Small tables with named rows and columns. After each table, cells are looked up by row and column.

fad:
         podod  tase   fug  karop  ketefer
gik       -0.5   0.1   0.0   -0.2     -0.6
gevinut   -0.2   0.2  -1.0   -0.5      0.1
fek        0.3  -0.5   0.0    0.0     -0.8
lor        0.6  -0.6  -0.1   -0.5     -0.5

gevinut, ketefer -> 0.1
gik, karop -> -0.2
fek, karop -> 0.0
gik, ketefer -> -0.6
gevinut, podod -> -0.2
fek, fug -> 0.0
gevinut, fug -> -1.0
fek, tase -> -0.5
fek, ketefer -> -0.8
gik, tase -> 0.1
lor, ketefer -> -0.5
fek, podod -> 0.3
gik, fug -> 0.0
gik, podod -> -0.5
lor, fug -> -0.1
lor, tase -> -0.6

Table pibe
	puruvab	pevo	bib	maritu	nava
sulife	52	76	44	26	27
pak	52	73	79	36	19
tatovid	48	49	57	13	84
busuleb	51	67	63	26	35
nisak	56	68	84	40	27
zefa	52	69	56	23	26
kilu	54	67	48	18	55
mim	48	63	54	14	45
gupu	48	48	66	11	71
nev	52	67	80	40	28
fol	44	62	70	25	31
mosogog	45	54	63	15	59
pegarut	53	79	50	29	26
valafot	48	52	75	18	57

What is the bib of valafot in pibe? 75
What is the puruvab of mosogog in pibe? 45
What is the nava of valafot in pibe? 57
What is the puruvab of tatovid in pibe? 48
What is the pevo of busuleb in pibe? 67
What is the nava of tatovid in pibe? 84
What is the puruvab of nev in pibe? 52
What is the pevo of mim in pibe? 63

Table vusek
,demab,bab,puf,mot,belasas
posetul,28.5,-22.8,-68.4,-42.6,-46.3
lin,-51.6,-35.7,51.9,9.0,-24.6
vul,-4.9,-35.0,21.9,-9.3,-86.3

mot of posetul = -42.6
bab of posetul = -22.8
mot of lin = 9.0
mot of vul = -9.3
belasas of lin = -24.6
demab of vul = -4.9
bab of vul = -35.0
puf of lin = 51.9
demab of lin = -51.6
puf of posetul = -68.4
puf of vul = 21.9

fogi =
|  | nabi | gom | geza | tutona |
|---|---|---|---|---|
| tevas | 1492 | 955 | -5193 | 4614 |
| luma | -3239 | 1025 | -6545 | 2243 |
| sud | 1214 | 2862 | -2228 | 650 |
| dakefu | 1528 | 4663 | -3871 | 2228 |
| kigegaz | -3117 | 3573 | -565 | 7 |
| fod | -3259 | 4129 | -103 | 5381 |
| gopomud | -1758 | -670 | 189 | 6585 |
| penazag | -2747 | 2339 | -2540 | 8343 |

penazag, gom -> 2339
kigegaz, tutona -> 7
gopomud, geza -> 189
kigegaz, geza -> -565
gopomud, gom -> -670
dakefu, tutona -> 2228
luma, geza -> -6545
sud, nabi -> 1214

Table vubenit
	lem	refep	zuz	sog	zuk	lib	dadebov
sevube	1546	-1258	-529	2029	-1404	2804	1526
nokud	829	1217	2361	2163	465	582	1805
fip	1377	254	601	2250	-1150	2244	1625
zed	-150	4012	581	2148	2293	-3162	-1713
vap	132	195	1155	1704	3758	-228	1052
duteril	-4497	861	7327	-7674	-285	4261	1047
fak	-1547	-677	2427	-318	358	4498	2419
nik	3445	4841	2759	550	2520	942	447

lem of duteril = -4497
lem of sevube = 1546
sog of duteril = -7674
zuk of fip = -1150
refep of sevube = -1258
refep of zed = 4012
lib of vap = -228
sog of nik = 550
zuk of duteril = -285
refep of vap = 195
zuz of sevube = -529
lem of fip = 1377
zuk of fak = 358
dadebov of vap = 1052
zuz of fak = 2427
dadebov of fip = 1625
refep of duteril = 861
zuz of nik = 2759
sog of sevube = 2029
dadebov of fak = 2419

Table dig
	begeg	lusifop	guma	tet
pavov	32.4	-59.9	-81.8	-74.1
mogupo	-56.2	-55.1	50.5	-26.6
gev	-5.0	-63.5	43.2	-40.7
sedoba	-44.3	-58.8	21.1	-59.2
pudepa	7.1	37.4	-35.7	14.5
budoz	-53.2	-74.8	-3.4	-31.3
som	-84.7	5.0	41.4	14.4
vanuri	-82.5	-44.5	-19.4	-74.5
felis	27.2	10.6	-3.9	48.4

What is the lusifop of vanuri in dig? -44.5
What is the begeg of gev in dig? -5.0
What is the tet of felis in dig? 48.4
What is the guma of gev in dig? 43.2
What is the lusifop of som in dig? 5.0
What is the lusifop of mogupo in dig? -55.1
What is the tet of budoz in dig? -31.3
What is the tet of sedoba in dig? -59.2
What is the tet of gev in dig? -40.7
What is the begeg of vanuri in dig? -82.5
What is the guma of felis in dig? -3.9
What is the begeg of budoz in dig? -53.2
What is the lusifop of gev in dig? -63.5
What is the tet of mogupo in dig? -26.6
What is the begeg of pavov in dig? 32.4
What is the tet of pudepa in dig? 14.5
What is the tet of vanuri in dig? -74.5

sof =
,dasegit,gis,lan,gapul,zute,tem,sunu,pilutif,ripabit,kur
rov,0.1,-0.5,0.0,-0.3,-0.1,0.3,0.0,-0.3,0.1,-0.3
gofof,-0.1,0.1,0.1,0.3,0.0,0.4,-0.4,-0.1,-0.3,0.3
vuta,0.1,-0.2,0.1,-0.2,-0.4,0.5,-0.2,0.1,-0.2,0.2
rege,-0.3,-0.2,-0.1,0.1,0.0,-0.5,-0.1,-0.1,0.4,-0.4
gitema,-0.2,-0.5,0.2,-0.1,-0.5,0.1,-0.4,-0.1,0.1,-0.1
tuzok,0.2,0.0,0.1,-0.3,-0.1,-0.3,0.5,0.3,-0.1,0.2
lop,0.2,0.0,-0.1,0.1,0.5,0.3,-0.2,-0.2,0.3,0.2
det,-0.2,0.0,-0.2,-0.2,-0.3,-0.3,-0.1,0.3,0.5,-0.3
bis,-0.2,-0.2,0.1,-0.2,-0.5,-0.3,0.2,0.1,-0.4,-0.3
vor,0.4,0.0,-0.1,-0.1,0.3,0.5,0.1,-0.1,0.0,0.2
veru,-0.1,0.4,-0.2,-0.1,0.0,-0.4,0.1,0.4,0.1,0.0

What is the sunu of vor in sof?
0.1
What is the sunu of lop in sof?
-0.2
What is the dasegit of tuzok in sof?
0.2
What is the kur of rov in sof?
-0.3
What is the kur of rege in sof?
-0.4
What is the sunu of det in sof?
-0.1
What is the pilutif of veru in sof?
0.4
What is the gapul of rege in sof?
0.1
What is the gapul of vuta in sof?
-0.2
Row with the largest pilutif: veru

leg:
|  | rebe | fosi | riz | gefip | mekesig |
|---|---|---|---|---|---|
| fodoka | 2899 | 3948 | 5524 | 3508 | 4435 |
| riposu | 5519 | 1997 | 5056 | 4636 | 6720 |
| ger | 4842 | 4543 | 6761 | 5423 | 9150 |

mekesig of riposu: 6720
rebe of fodoka: 2899
riz of riposu: 5056
mekesig of fodoka: 4435
gefip of ger: 5423
fosi of riposu: 1997
rebe of riposu: 5519

Table bipomim
	nedilov	fomedu	nof
zofeni	33	30	45
ruraku	24	37	48
zala	62	60	80
givodo	37	37	31
buk	20	44	47
ked	56	60	74
kug	49	67	75

What is the fomedu of zala in bipomim?
60
What is the nof of kug in bipomim?
75
What is the nof of givodo in bipomim?
31
What is the nedilov of zofeni in bipomim?
33
What is the fomedu of ruraku in bipomim?
37
What is the fomedu of kug in bipomim?
67
What is the nedilov of givodo in bipomim?
37
What is the nof of buk in bipomim?
47
What is the nedilov of zala in bipomim?
62
What is the nedilov of ked in bipomim?
56
What is the fomedu of ked in bipomim?
60
What is the nedilov of ruraku in bipomim?
24

zeve
       pekino  kug  gak
ler       138   43  168
bisuz     233   17   80
pev       223  231   50
ren       154  190  148
kog       148  111   94

What is the gak of ler in zeve? 168
What is the kug of ler in zeve? 43
What is the pekino of ren in zeve? 154
What is the gak of ren in zeve? 148
What is the pekino of kog in zeve? 148
What is the pekino of pev in zeve? 223
What is the kug of pev in zeve? 231

pap:
cols = bolo, fazelir, tukez, zasu, lar, nam
sut: [89323, 19193, 42457, -60327, 73495, -30845]
sagu: [9183, 11959, -26939, 24997, 47228, 45504]
kavaf: [-22946, 90206, 22827, -19615, -24596, 32498]
vizigek: [3888, 32645, 36282, 8574, 29091, 29173]
pog: [10992, 15895, 33183, -3289, 21813, 41655]

What is the nam of pog in pap?
41655
What is the bolo of sagu in pap?
9183
What is the fazelir of vizigek in pap?
32645
What is the lar of pog in pap?
21813
What is the fazelir of pog in pap?
15895
What is the bolo of kavaf in pap?
-22946
What is the lar of sagu in pap?
47228
What is the bolo of vizigek in pap?
3888
What is the lar of kavaf in pap?
-24596
What is the bolo of sut in pap?
89323
What is the tukez of vizigek in pap?
36282
What is the zasu of sagu in pap?
24997
What is the zasu of vizigek in pap?
8574
What is the nam of sagu in pap?
45504
Which row has the largest nam? sagu

Table zezor
|  | nolivel | fidu | zunakim | fubedet | val | rivu | damafek | vab |
|---|---|---|---|---|---|---|---|---|
| bal | 158 | 143 | 92 | 129 | 170 | 137 | 142 | 131 |
| fatama | 165 | 141 | 157 | 131 | 157 | 139 | 128 | 119 |
| zad | 111 | 145 | 124 | 127 | 135 | 148 | 130 | 151 |
| rel | 95 | 135 | 183 | 141 | 129 | 132 | 142 | 120 |
| pom | 158 | 142 | 143 | 140 | 140 | 141 | 144 | 138 |
| tigopi | 150 | 148 | 106 | 143 | 143 | 138 | 135 | 110 |
| tiru | 160 | 140 | 104 | 124 | 165 | 137 | 138 | 121 |
| zuta | 133 | 127 | 149 | 131 | 121 | 136 | 149 | 113 |
| fir | 151 | 135 | 143 | 157 | 141 | 138 | 137 | 137 |
| tiv | 130 | 136 | 123 | 142 | 156 | 137 | 136 | 152 |
| bimudi | 146 | 142 | 135 | 153 | 195 | 134 | 148 | 178 |
| ber | 149 | 139 | 159 | 131 | 22 | 139 | 140 | 164 |

What is the zunakim of bal in zezor? 92
What is the zunakim of fir in zezor? 143
What is the nolivel of fir in zezor? 151
What is the zunakim of tiru in zezor? 104
What is the vab of bal in zezor? 131
What is the vab of fir in zezor? 137
What is the rivu of pom in zezor? 141
What is the damafek of tiru in zezor? 138
What is the val of pom in zezor? 140
What is the zunakim of tigopi in zezor? 106

